Below is a small trained network, with its code and all its weights. Each question gives an input and a target symbol and asks what happens when units are switched off, that is, made to give their printed mean instead of their output.

import numpy as np


def w(rows, s, z=0):
    codes = np.array(rows[::2]) - 128.0
    scale = np.full(codes.shape[1], s)
    scale[-1] = z or s
    return codes * scale


def norm(h):
    return h / np.sqrt((h * h).mean(-1, keepdims=True) + 1e-5)


def f(y):
    return y / 2 * (1 + np.tanh(0.7978845608 * (y + 0.044715 * y**3)))


def softmax(a):
    e = np.exp(a - a.max(-1, keepdims=True))
    return e / e.sum(-1, keepdims=True)


def log_softmax(a):
    a = a - a.max(-1, keepdims=True)
    return a - np.log(np.exp(a).sum(-1, keepdims=True))


def net(x, mask):
    ids = ['αβγλξπω'.index(c) for c in x.split()]
    T = len(ids)
    res = E[ids] + P[:T]
    u = 0
    for l in range(2):
        r = norm(res)
        for j in range(2):
            rows = slice(4 * j, 4 * j + 4)
            q, k, v = (r @ M[l][rows].T for M in (Q, K, V))
            z = softmax(np.where(np.tri(T) > 0, q @ k.T / 4**0.5, -1e9)) @ v
            o = O[l][rows]
            res = res + np.where(mask[u + j], z, o[:, -1]) @ o[:, :-1]
        u += 2
        y = f(norm(res) @ A[l][:, :-1].T + A[l][:, -1])
        res = res + np.where(mask[u : u + 8], y, B[l][:, -1]) @ B[l][:, :-1]
        u += 8
    return log_softmax(norm(res)[-1] @ U[:, :-1].T + U[:, -1])


Q, K, V, O, A, B = {}, {}, {}, {}, {}, {}
E = w([
[98,110,97,116,103],'α',
[110,120,136,131,125],'β',
[114,132,196,161,110],'γ',
[98,152,127,103,119],'λ',
[225,183,87,252,99],'ξ',
[111,119,141,153,134],'π',
[82,173,156,144,157],'ω',
],0.027)
P = w([
[202,95,126,108,175],'0',
[15,65,203,44,137],'1',
[2,80,208,97,105],'2',
[14,103,210,133,98],'3',
[31,125,215,162,93],'4',
[49,146,205,188,88],'5',
[66,156,196,215,79],'6',
[81,167,185,232,59],'7',
[83,186,156,246,28],'8',
[110,187,147,228,29],'9',
],0.0079)
Q[0] = w([
[107,66,235,98,116],'0.h1',
[11,217,238,224,49],'0.h1',
[227,101,56,47,215],'0.h1',
[229,88,132,113,255],'0.h1',
[190,135,142,27,238],'0.h2',
[79,57,102,103,218],'0.h2',
[127,83,157,134,143],'0.h2',
[164,18,64,136,230],'0.h2',
],0.0062)
K[0] = w([
[111,163,84,143,201],'0.h1',
[217,71,96,216,154],'0.h1',
[2,51,218,126,154],'0.h1',
[82,97,140,54,174],'0.h1',
[135,92,122,67,202],'0.h2',
[92,178,131,117,89],'0.h2',
[149,91,180,123,129],'0.h2',
[111,56,135,68,191],'0.h2',
],0.009)
V[0] = w([
[175,71,178,188,139],'0.h1',
[94,74,236,91,100],'0.h1',
[84,212,161,177,187],'0.h1',
[200,182,195,54,4],'0.h1',
[63,45,171,77,161],'0.h2',
[254,137,83,76,112],'0.h2',
[239,60,82,202,151],'0.h2',
[182,100,120,111,31],'0.h2',
],0.0088)
O[0] = w([
[133,21,84,102,171,203],'0.h1',
[12,142,131,184,63,60],'0.h1',
[107,125,147,8,135,207],'0.h1',
[166,106,255,155,152,119],'0.h1',
[45,160,81,113,44,104],'0.h2',
[87,132,117,252,198,2],'0.h2',
[159,162,9,169,178,80],'0.h2',
[126,179,160,112,226,98],'0.h2',
],0.0074,0.0073)
A[0] = w([
[185,124,50,86,143,57],'0.n1',
[186,127,107,198,145,112],'0.n2',
[49,181,171,131,173,110],'0.n3',
[149,116,128,94,185,147],'0.n4',
[80,115,104,156,74,80],'0.n5',
[205,208,134,187,177,87],'0.n6',
[50,98,92,89,100,140],'0.n7',
[83,175,166,129,4,11],'0.n8',
],0.014,0.012)
B[0] = w([
[161,165,152,178,157,136],'0.n1',
[136,155,106,144,149,184],'0.n2',
[147,148,152,145,116,175],'0.n3',
[165,138,122,133,115,225],'0.n4',
[145,77,139,104,153,148],'0.n5',
[200,112,83,144,150,208],'0.n6',
[161,127,186,125,164,255],'0.n7',
[71,111,85,118,251,226],'0.n8',
],0.016,0.0064)
Q[1] = w([
[87,70,168,161,121],'1.h1',
[129,73,153,49,71],'1.h1',
[132,142,215,125,124],'1.h1',
[175,84,84,249,98],'1.h1',
[77,110,115,137,144],'1.h2',
[130,141,174,111,185],'1.h2',
[122,86,122,174,97],'1.h2',
[136,202,86,180,142],'1.h2',
],0.021)
K[1] = w([
[154,165,128,85,197],'1.h1',
[170,172,147,148,81],'1.h1',
[226,135,99,92,5],'1.h1',
[6,144,61,114,190],'1.h1',
[140,52,153,127,128],'1.h2',
[215,166,106,130,133],'1.h2',
[95,67,129,105,84],'1.h2',
[60,101,64,136,94],'1.h2',
],0.018)
V[1] = w([
[118,248,198,113,157],'1.h1',
[166,60,109,7,142],'1.h1',
[139,207,45,60,148],'1.h1',
[81,197,54,45,85],'1.h1',
[116,201,108,180,104],'1.h2',
[126,180,159,127,110],'1.h2',
[116,147,63,191,83],'1.h2',
[78,124,91,119,132],'1.h2',
],0.019)
O[1] = w([
[71,216,101,120,198,152],'1.h1',
[151,150,178,125,69,247],'1.h1',
[174,205,181,6,173,102],'1.h1',
[98,126,172,29,138,53],'1.h1',
[143,68,122,129,141,79],'1.h2',
[111,108,162,134,122,118],'1.h2',
[163,89,119,114,140,46],'1.h2',
[150,118,139,136,78,91],'1.h2',
],0.02,0.013)
A[1] = w([
[80,191,111,158,191,144],'1.n1',
[109,156,229,132,131,235],'1.n2',
[154,115,148,87,112,90],'1.n3',
[166,180,162,102,106,130],'1.n4',
[6,117,86,124,185,2],'1.n5',
[132,8,69,53,199,110],'1.n6',
[134,208,189,97,157,49],'1.n7',
[160,125,101,193,165,92],'1.n8',
],0.022,0.0077)
B[1] = w([
[171,109,19,88,76,220],'1.n1',
[178,123,105,69,169,252],'1.n2',
[111,141,85,112,140,144],'1.n3',
[116,201,101,137,135,203],'1.n4',
[238,172,50,145,98,168],'1.n5',
[170,3,110,131,244,170],'1.n6',
[3,53,158,151,103,205],'1.n7',
[78,169,136,117,137,211],'1.n8',
],0.02,0.013)
U = w([
[151,79,138,115,206,196],'α',
[153,87,195,135,46,174],'β',
[24,121,109,213,133,109],'γ',
[141,138,6,56,97,2],'λ',
[175,205,189,155,179,80],'ξ',
[231,146,167,43,68,68],'π',
[48,168,175,83,146,232],'ω',
],0.012,0.0052)

Each question gives the input, a string of symbols that net reads in full, and the target symbol t.
The units are the heads (4 rows each of Q, K, V and O) and the neurons (one row each of A and B). Each row of codes is followed by its name. A weight is (code - 128) times the scale printed after its matrix; where a second scale follows, it is the last column's (O, A, B and U).
mask holds one flag per unit, layer by layer, with each layer's heads first. A switched-off unit (its flag False) gives its mean, the last column of its rows in O or B, instead of its output. The means were averaged over made-up inputs and are rounded, as every weight is.
A unit's drop is (log p(t) with every unit on - log p(t) with that unit switched off) / (log p(t) with every unit on - log p(t) with every unit switched off).
The circuit of an input: a set's keep is (log p(t) with only the set's units on - log p(t) with every unit switched off) / (log p(t) with every unit on - log p(t) with every unit switched off). Starting from the 12 units with the biggest drops (on a tie, the unit counted first), units are removed one at a time, each time the one whose removal leaves the highest keep (on an exact tie, the one counted first), for as long as the keep stays at least 0.8.
units of the circuit, in order: the units of the circuit, biggest drop first
unit that matters most: the unit with the biggest drop
top k neurons in layer l: the k neurons of layer l with the biggest drops, biggest first
input β ω λ, target β: units of the circuit, in order : (0.h1; 1.h1)
input π ω α λ, target π: units of the circuit, in order : (1.h1; 0.h2; 0.n8)
input ω π β γ λ γ α α π γ, target ω: units of the circuit, in order : (0.n8; 1.h1; 0.h1)
input γ γ ω, target γ: units of the circuit, in order : (1.h1)
input π ξ ξ α, target π: units of the circuit, in order : (1.h1; 0.h2)
input ω α ω, target ω: units of the circuit, in order : (1.h1; 1.n7)
input ω ξ β ξ, target ω: units of the circuit, in order : (1.h1; 0.h1)
input α β β ω ω ξ α π γ, target β: units of the circuit, in order : (1.h1; 0.n8)
input α ω λ γ ω, target α: units of the circuit, in order : (0.h1; 0.h2; 0.n8; 1.h2)
input ω π γ ξ β ξ γ β, target ω: units of the circuit, in order : (0.h1; 0.h2; 1.h1; 1.n7)
input π α α, target π: units of the circuit, in order : (0.h2; 1.h1)
input λ γ ξ α λ, target ξ: top 2 neurons in layer 0 : (0.n8; 0.n4)
input α γ ξ λ ω α ξ, target α: units of the circuit, in order : (0.h1; 0.h2; 1.h2)
input α β π, target α: unit that matters most : 0.n8
input π γ γ α γ λ β γ ω, target π: units of the circuit, in order : (0.n8; 1.h1; 0.h2)
input ξ ω ω ω β β, target π: top 2 neurons in layer 1 : (1.n2; 1.n7)
input ξ λ λ ω ξ γ β β π, target ξ: top 2 neurons in layer 0 : (0.n8; 0.n4)
input ω ω λ β ξ β γ, target π: top 2 neurons in layer 1 : (1.n7; 1.n6)
input α ξ α β ω, target π: top 2 neurons in layer 0 : (0.n4; 0.n8)
input γ α β γ γ ω ω λ, target γ: units of the circuit, in order : (1.h1)
input ξ α α γ, target ξ: top 2 neurons in layer 1 : (1.n1; 1.n7)
input ω λ ω ω ξ α α, target ξ: top 3 neurons in layer 1 : (1.n1; 1.n7; 1.n2)
input β β ξ ξ λ α λ ω β, target β: top 2 neurons in layer 0 : (0.n7; 0.n5)
input ω β β β β ξ γ α γ, target ξ: top 3 neurons in layer 0 : (0.n8; 0.n6; 0.n4)
input ξ α ω, target ξ: top 2 neurons in layer 1 : (1.n1; 1.n7)
input β ω α, target β: top 2 neurons in layer 0 : (0.n5; 0.n7)
input β π ω π α ξ γ β, target γ: unit that matters most : 0.h2
